Here is a tiny trained network, its code and every weight. The questions are about switching its units off for an input and a class, where a switched-off unit gives its printed mean instead of its output.

import numpy as np


def w(rows, s, z=0):
    codes = np.array(rows[::2]) - 128.0
    scale = np.full(codes.shape[1], s)
    scale[-1] = z or s
    return codes * scale


def norm(h):
    return h / np.sqrt((h * h).mean(-1, keepdims=True) + 1e-5)


def f(y):
    return y / 2 * (1 + np.tanh(0.7978845608 * (y + 0.044715 * y**3)))


def log_softmax(a):
    a = a - a.max(-1, keepdims=True)
    return a - np.log(np.exp(a).sum(-1, keepdims=True))


def net(x, mask):
    res = np.array(x, float).reshape(1, 7) / 4 @ E
    u = 0
    for l in range(2):
        y = f(norm(res) @ A[l][:, :-1].T + A[l][:, -1])
        res = res + np.where(mask[u : u + 6], y, B[l][:, -1]) @ B[l][:, :-1]
        u += 6
    return log_softmax(norm(res)[-1] @ U[:, :-1].T + U[:, -1])


A, B = {}, {}
E = w([
[197,121,174,190,79,72,92,93,123,87,122],'x0',
[134,123,3,215,45,146,173,175,100,163,60],'x1',
[55,149,158,15,137,106,129,78,92,190,183],'x2',
[78,112,58,146,156,132,68,10,137,25,90],'x3',
[116,106,143,194,237,109,120,87,186,94,115],'x4',
[110,160,127,98,150,30,130,182,53,133,200],'x5',
[73,133,173,192,52,140,61,121,154,148,136],'x6',
],0.0062)
A[0] = w([
[26,186,167,96,8,213,165,215,199,242,63,4],'0.n0',
[65,163,163,2,77,21,104,112,53,178,242,14],'0.n1',
[127,109,83,140,80,184,133,72,73,96,86,26],'0.n2',
[152,110,67,114,74,149,92,50,127,90,86,18],'0.n3',
[48,162,74,129,195,160,119,84,90,128,70,44],'0.n4',
[107,150,97,185,59,102,248,201,139,96,94,59],'0.n5',
],0.0059,0.0043)
B[0] = w([
[116,64,135,111,124,210,109,119,89,170,176,194],'0.n0',
[85,177,171,143,75,4,132,139,99,141,169,255],'0.n1',
[135,138,124,124,71,110,159,124,110,114,80,142],'0.n2',
[133,208,106,97,93,132,94,78,166,117,135,150],'0.n3',
[86,97,146,108,92,105,151,182,148,78,135,154],'0.n4',
[170,107,121,129,143,108,84,148,111,149,143,173],'0.n5',
],0.012,0.0058)
A[1] = w([
[167,115,236,200,185,130,46,72,229,88,133,12],'1.n0',
[12,110,73,102,190,110,140,125,156,6,157,44],'1.n1',
[240,95,13,214,104,113,107,210,65,126,170,3],'1.n2',
[221,101,64,208,115,103,105,215,111,148,105,34],'1.n3',
[159,129,84,163,50,132,143,78,135,115,82,61],'1.n4',
[161,192,156,2,225,108,238,178,117,118,161,35],'1.n5',
],0.007,0.0052)
B[1] = w([
[96,98,254,131,153,140,54,71,82,141,21,226],'1.n0',
[73,58,105,85,122,154,216,207,228,146,95,214],'1.n1',
[181,182,133,160,205,80,151,177,227,180,75,253],'1.n2',
[126,179,80,157,166,114,161,207,206,239,109,229],'1.n3',
[192,151,85,89,78,120,94,139,93,121,169,180],'1.n4',
[175,171,53,190,170,166,149,49,46,45,168,202],'1.n5',
],0.0094,0.0038)
U = w([
[118,87,225,143,151,123,46,75,137,103,51,56],'0',
[119,56,131,106,95,205,97,142,100,196,178,203],'1',
[190,147,96,171,158,81,111,195,179,201,81,100],'2',
[167,140,75,133,188,143,171,80,81,66,165,6],'3',
[91,155,170,106,114,5,122,133,82,130,202,242],'4',
[50,59,96,79,142,112,176,149,203,82,100,136],'5',
[156,142,48,117,27,120,75,79,145,71,97,100],'6',
],0.017,0.0025)

Each question gives the input, the list of numbers given to net, and the class t.
The units are the neurons (one row each of A and B). Each row of codes is followed by its name. A weight is (code - 128) times the scale printed after its matrix; where a second scale follows, it is the last column's (A, B and U).
mask holds one flag per neuron, layer by layer. A switched-off neuron (its flag False) gives its mean, the last column of its row in B, instead of its output. The means were averaged over made-up inputs and are rounded, as every weight is.
A unit's drop is (log p(t) with every unit on - log p(t) with that unit switched off) / (log p(t) with every unit on - log p(t) with every unit switched off).
k most important neurons: the k neurons with the biggest drops, biggest first
top k neurons in layer l: the k neurons of layer l with the biggest drops, biggest first
drop when u is switched off: that unit's drop, to one decimal
input [0,-2,-1,-2,4,-5,-7], class 3: most important neuron -> [1.n5]
input [-2,-3,6,7,6,-2,8], class 5: 3 most important neurons -> [1.n1 0.n4 0.n5]
input [5,6,8,1,-2,-3,1], class 6: top 2 neurons in layer 0 -> [0.n3 0.n2]
input [1,-8,-6,-3,8,2,-8], class 0: 2 most important neurons -> [1.n0 0.n1]
input [1,0,1,-7,7,-3,8], class 0: 2 most important neurons -> [1.n0 1.n3]
input [8,-5,-1,-5,-5,-6,-6], class 0: 3 most important neurons -> [0.n1 1.n0 0.n2]
input [8,-5,1,0,-4,-3,-5], class 0: 2 most important neurons -> [1.n0 0.n1]
input [7,4,7,6,8,-3,-5], class 5: 2 most important neurons -> [1.n1 0.n4]
input [6,-2,2,-4,-1,-5,1], class 0: 2 most important neurons -> [1.n0 0.n1]
input [-1,-4,6,-7,-1,-4,8], class 1: 2 most important neurons -> [0.n0 1.n2]
input [6,1,-7,2,7,6,6], class 0: top 2 neurons in layer 1 -> [1.n0 1.n1]
input [-8,-2,-4,-8,1,2,2], class 1: drop when 0.n0 is switched off -> 0.5
input [-3,0,0,2,-8,-4,-8], class 3: drop when 1.n0 is switched off -> 0.0
input [-6,5,7,-2,3,-2,3], class 1: most important neuron -> [0.n0]
input [-7,-6,3,1,6,1,-7], class 3: drop when 1.n5 is switched off -> 2.7
